Below is a small trained network, with its code and all its weights. Each question gives an input and a class and asks what happens when units are switched off, that is, made to give their printed mean instead of their output.

import numpy as np


def w(rows, s, z=0):
    codes = np.array(rows[::2]) - 128.0
    scale = np.full(codes.shape[1], s)
    scale[-1] = z or s
    return codes * scale


def norm(h):
    return h / np.sqrt((h * h).mean(-1, keepdims=True) + 1e-5)


def f(y):
    return np.maximum(y, 0)


def log_softmax(a):
    a = a - a.max(-1, keepdims=True)
    return a - np.log(np.exp(a).sum(-1, keepdims=True))


def net(x, mask):
    res = np.array(x, float).reshape(1, 5) / 4 @ E
    u = 0
    for l in range(2):
        y = f(norm(res) @ A[l][:, :-1].T + A[l][:, -1])
        res = res + np.where(mask[u : u + 15], y, B[l][:, -1]) @ B[l][:, :-1]
        u += 15
    return log_softmax(norm(res)[-1] @ U[:, :-1].T + U[:, -1])


A, B = {}, {}
E = w([
[128,132,105,154,198,82,145,55,122,122,80],'x0',
[204,122,139,112,119,216,240,90,122,82,144],'x1',
[78,105,161,125,186,255,113,127,116,222,69],'x2',
[58,114,32,44,147,186,105,126,219,27,110],'x3',
[86,204,67,83,122,90,232,185,122,187,112],'x4',
],0.0073)
A[0] = w([
[166,132,107,126,107,100,33,126,102,156,96,78],'L0N0',
[123,144,72,185,247,46,149,1,131,126,47,40],'L0N1',
[160,125,147,183,130,153,44,91,114,60,172,11],'L0N2',
[145,159,146,84,48,164,94,223,170,113,228,45],'L0N3',
[93,128,140,121,157,77,56,176,142,139,105,2],'L0N4',
[140,129,71,101,77,38,137,105,146,36,188,8],'L0N5',
[134,84,165,106,143,154,59,147,86,90,139,65],'L0N6',
[189,84,150,89,86,168,241,81,134,86,156,47],'L0N7',
[157,110,174,134,165,165,114,96,118,105,121,109],'L0N8',
[91,125,132,133,137,86,78,189,89,100,76,40],'L0N9',
[72,169,124,155,141,67,51,181,162,137,164,42],'L0N10',
[111,128,150,113,57,189,71,238,102,174,174,95],'L0N11',
[64,163,115,145,143,149,101,177,140,46,98,35],'L0N12',
[172,149,137,202,68,52,161,111,123,130,190,120],'L0N13',
[119,221,74,86,131,88,217,207,91,150,125,51],'L0N14',
],0.0074,0.0075)
B[0] = w([
[179,210,132,143,120,127,121,82,125,134,130,168],'L0N0',
[173,26,156,68,28,63,206,79,204,173,136,224],'L0N1',
[122,144,160,212,134,132,143,189,215,112,104,176],'L0N2',
[150,54,150,104,132,36,195,46,175,161,125,208],'L0N3',
[132,214,115,108,67,161,106,54,129,178,185,152],'L0N4',
[150,183,185,26,195,91,42,185,126,74,101,233],'L0N5',
[126,160,128,147,159,138,153,162,194,136,103,168],'L0N6',
[175,229,50,144,68,157,68,2,134,197,168,218],'L0N7',
[88,206,133,158,126,84,166,187,188,152,151,191],'L0N8',
[201,175,84,153,80,168,107,53,144,163,112,150],'L0N9',
[160,198,56,166,83,143,90,71,126,187,191,194],'L0N10',
[151,52,148,97,122,28,203,40,170,149,84,217],'L0N11',
[109,71,85,142,134,98,164,129,80,118,164,162],'L0N12',
[140,127,175,48,163,102,75,180,74,87,80,255],'L0N13',
[112,166,137,222,162,116,137,180,218,119,85,236],'L0N14',
],0.0072,0.005)
A[1] = w([
[85,83,81,46,147,138,100,100,191,60,113,48],'L1N0',
[158,94,178,188,140,124,69,125,125,48,182,82],'L1N1',
[135,90,162,190,117,158,61,106,146,88,174,40],'L1N2',
[148,158,213,178,105,69,143,175,6,176,105,21],'L1N3',
[93,111,59,93,128,131,137,73,110,87,104,46],'L1N4',
[131,77,132,82,152,50,102,121,132,160,106,178],'L1N5',
[140,35,186,202,125,152,47,80,138,59,108,56],'L1N6',
[52,85,176,108,171,229,128,82,91,228,43,64],'L1N7',
[52,120,90,134,83,92,15,149,91,194,140,41],'L1N8',
[76,162,61,165,107,122,155,119,219,125,154,139],'L1N9',
[100,182,96,167,139,123,187,238,117,124,112,4],'L1N10',
[148,100,152,152,172,103,155,122,2,122,116,21],'L1N11',
[55,100,27,69,124,142,98,153,141,14,141,6],'L1N12',
[151,120,148,121,98,167,165,112,119,99,163,65],'L1N13',
[213,176,97,114,144,222,197,126,68,89,145,59],'L1N14',
],0.0088,0.0029)
B[1] = w([
[144,114,165,143,109,133,154,158,63,192,159,244],'L1N0',
[57,175,102,106,157,150,165,162,160,118,80,186],'L1N1',
[79,162,80,138,140,119,161,151,134,197,88,167],'L1N2',
[100,43,107,157,156,217,117,136,89,129,173,213],'L1N3',
[108,85,149,132,136,146,111,124,111,158,178,169],'L1N4',
[140,125,122,79,136,226,153,76,146,88,127,255],'L1N5',
[77,140,99,147,120,68,204,144,136,154,92,192],'L1N6',
[169,175,131,53,128,36,95,176,116,1,151,238],'L1N7',
[149,198,63,150,81,137,156,30,121,80,167,180],'L1N8',
[139,104,184,191,137,172,108,122,127,139,107,248],'L1N9',
[52,137,147,148,157,147,108,125,189,121,65,167],'L1N10',
[97,116,125,122,101,163,132,179,124,147,181,149],'L1N11',
[135,78,151,195,156,157,127,166,28,151,162,208],'L1N12',
[101,135,85,122,135,77,162,96,115,175,140,151],'L1N13',
[83,167,63,179,92,74,45,64,125,128,140,178],'L1N14',
],0.0097,0.0069)
U = w([
[121,214,44,183,82,154,103,7,111,149,185,153],'0',
[94,33,144,189,155,222,136,192,14,159,205,163],'1',
[49,167,129,186,159,131,190,188,226,149,47,149],'2',
[138,171,153,29,146,85,83,200,70,19,160,131],'3',
[144,17,159,69,80,87,208,60,176,166,144,134],'4',
[157,110,179,126,141,237,64,104,189,132,120,195],'5',
[154,88,124,95,52,179,33,202,125,195,65,1],'6',
[159,86,82,120,91,187,68,179,124,150,69,43],'7',
],0.012,0.0073)

Each question gives the input, the list of numbers given to net, and the class t.
The units are the neurons (one row each of A and B). Each row of codes is followed by its name. A weight is (code - 128) times the scale printed after its matrix; where a second scale follows, it is the last column's (A, B and U).
mask holds one flag per neuron, layer by layer. A switched-off neuron (its flag False) gives its mean, the last column of its row in B, instead of its output. The means were averaged over made-up inputs and are rounded, as every weight is.
A unit's drop is (log p(t) with every unit on - log p(t) with that unit switched off) / (log p(t) with every unit on - log p(t) with every unit switched off).
The circuit of an input: a set's keep is (log p(t) with only the set's units on - log p(t) with every unit switched off) / (log p(t) with every unit on - log p(t) with every unit switched off). Starting from the 12 units with the biggest drops (on a tie, the unit counted first), units are removed one at a time, each time the one whose removal leaves the highest keep (on an exact tie, the one counted first), for as long as the keep stays at least 0.8.
circuit, biggest first: the units of the circuit, biggest drop first
top k neurons: the k neurons with the biggest drops, biggest first
top k neurons in layer l: the k neurons of layer l with the biggest drops, biggest first
input [-4,-5,5,-4,-3], class 0: circuit, biggest first -> (L1N8)
input [-7,4,6,6,0], class 4: top 3 neurons in layer 0 -> (L0N11, L0N3, L0N13)
input [-5,3,1,-2,6], class 2: top 2 neurons in layer 0 -> (L0N14, L0N1)
input [-6,-2,1,-2,-6], class 2: top 2 neurons in layer 0 -> (L0N2, L0N1)
input [-5,1,-8,1,-8], class 2: top 2 neurons -> (L0N2, L1N1)
input [8,-1,0,-8,3], class 1: top 3 neurons -> (L1N3, L0N11, L0N3)
input [-7,6,6,-4,7], class 2: circuit, biggest first -> (L0N14, L1N10)
input [-5,-1,-4,5,-5], class 1: top 4 neurons -> (L1N12, L1N0, L0N1, L0N14)
input [-1,8,5,-4,-7], class 0: circuit, biggest first -> (L0N7, L1N14)
input [3,-6,-3,-1,-8], class 2: top 2 neurons in layer 0 -> (L0N2, L0N7)
input [-3,1,7,-4,-7], class 2: circuit, biggest first -> (L1N6, L1N2)
input [-5,7,7,-7,-5], class 0: top 2 neurons in layer 1 -> (L1N14, L1N12)
input [2,8,-2,-5,8], class 0: top 2 neurons -> (L0N7, L1N14)
input [-8,2,-2,-5,0], class 4: circuit, biggest first -> (L0N11)
input [1,-1,-7,-4,7], class 2: top 3 neurons -> (L0N14, L1N10, L1N7)
input [-6,-6,-8,-4,8], class 2: top 2 neurons in layer 0 -> (L0N14, L0N7)
input [6,-6,8,7,3], class 3: top 2 neurons in layer 1 -> (L1N7, L1N3)
input [-2,-5,0,6,-4], class 1: top 2 neurons -> (L1N12, L0N7)
input [4,6,7,-5,-2], class 3: top 2 neurons -> (L1N7, L0N10)
input [0,7,-4,6,-1], class 0: top 2 neurons -> (L0N7, L1N14)
input [1,1,7,7,-8], class 2: circuit, biggest first -> (L1N6)
